[[129 123 127 128 130 129 128 130 129 126 129]
 [130 128 129 130 128 130 131 128 130 128 125]
 [128 120 127 129 130 130 129 131 129 124 130]
 [129 126 128 128 126 126 127 132 130 128 127]
 [132 122 129 128 119 122 125 143 137 127 124]
 [117 135 146 129 117 126 110 118 102 134 114]
 [129 124 128 128 129 129 128 129 129 127 129]]
127

[[118 127 129 133 125 125]
 [138 144 141 102 108 117]
 [123 133 144 103 133 114]
 [121 107 108 111 112 147]
 [122 128 109 116 140 152]]
140

[[111 136 139 136 123 134 107 129 116 141]
 [133 140 128 135 118 131 133 134 115 134]
 [130 152 111 142 130 117 133 133 127 134]
 [125 110 109 131 123 131 142 130 133 129]
 [102 124 127 122 117 110 133 138 119 124]
 [123 153 113 126 103 111 117 122 134 141]
 [142 122 109 119 128 123 125 147 136 143]
 [120 134 118 112 124 119 116 121 114 132]
 [131 123 152 127 100 122 125 143 142 130]
 [144 141 147 118 132 124 121 139 126 135]
 [124 147 128 155 134 123 125 127 149 121]
 [130 146 141 126 128 140 121 131 148 120]]
148

[[116 116 125 132 117 124 138 116 115 121 135]
 [130 128 133 120 121 127 103 131 128 127 134]
 [126 129 127 149 134 130 147 125 137 127 119]
 [135 128 143 138 134 145 140 137 135 132 116]
 [126 131 105 120 133 106 144 125 132 144 112]]
144

[[132 116 120 125 127 139 121 125 132 137]
 [123 132 129 136 120 119 119 122 134 125]
 [114 129 122 143 110 116 102 108 144 137]
 [140 122 122 119 137 137 133 131 120 133]
 [138 121 127 121 137 139 132 131 125 132]
 [132 125 123 123 131 135 133 132 122 129]
 [137 121 123 128 128 136 119 125 125 136]
 [121 114 118 133 114 134 106 111 146 144]
 [135 118 121 121 136 140 130 130 121 132]
 [132 145 138 132 139 118 133 137 113 112]
 [136 114 124 114 142 139 137 126 123 136]]
123

[[133 130 139 132 139 120 114 151 130 130 130 128]
 [132 130 139 132 140 120 113 151 131 130 130 127]
 [133 130 139 132 139 121 114 150 130 130 130 127]
 [133 130 139 132 138 121 114 150 130 130 130 127]
 [133 130 139 132 139 120 114 151 131 130 131 127]
 [132 129 138 132 140 121 113 151 131 131 130 127]]
130

[[150 126 128 118 123 131 129 124]
 [134 118 127 121 115 133 130 130]
 [142 122 130 119 139 135 132 118]
 [139 133 130 127 123 129 131 129]
 [133 134 127 124 123 129 133 132]
 [128 137 126 127 128 120 128 137]]
128
---
[[127 127 147 127 129]
 [127 128 131 155 129]] ans = 155

[[111 128 130 129 127 108 113]
 [134 126 130 130 128 127  98]] ans = 127

[[107 144 146 108]
 [134 114 114 104]] ans = 114

[[119 151 113 123 101 105]
 [119 148 116 107 113  98]] ans = 113

[[130 132 126 129 127 147 107]
 [102 126 130 131 131 132 138]] ans = 132

[[104 130 112 123 138 125 125]
 [131 127 139 123 109 122 126]] ans = 122

[[108 124 130 130 131 156 108]
 [145 129 126 127 127 120 156]] ans = 120
---
[[132, 118, 152, 122, 128, 110], [124, 143, 116, 109, 149, 108]]	152
[106, 107, 102, 146, 114, 126, 100]	102
[[115, 148, 121, 118], [126, 151, 131, 114], [129, 131, 124, 130]]	121
[[125, 137, 108, 138], [157, 108, 137, 126]]	108
[123, 118, 131, 133, 106]	131
[[111, 147, 116, 128, 126], [116, 153, 119, 130, 106], [109, 141, 129, 117, 106]]	116
---
[156 152 114 118 124] Answer: 156, 124
[105 135 127 157] Answer: 105, 157
[149 125 106 148] Answer: 149, 148
[129 157 114 102 139 106 116] Answer: 129, 116
[125 100 145 124 138] Answer: 125, 138
[130 139 121 101 156] Answer: 130, 156
---
Q:
[[138 141 121 115 143 130]
 [109 131 122 116 140 118]
 [109 107 142 118 143 118]]
A: 115

Q:
[[104 126 125 134 120]
 [136 121 121 121 107]
 [131 109 122 118 116]]
A: 125

Q:
[[137 124 133 132 128]
 [144 145 134 105 124]
 [127 131 129 127 123]]
A: 133

Q:
[[132 106 136 134 145 122]
 [120 129 150 132 132 116]
 [110 111 130 119 117 125]]
A: 134

Q:
[[105 121 123 128]
 [136 124 122 150]
 [113 123 118 144]]
A: 121

Q:
[[115 137 120 118 151 109 119]
 [109 145 115 142 123 132 116]
 [139 136 108 108 113 142 121]]
A: 151
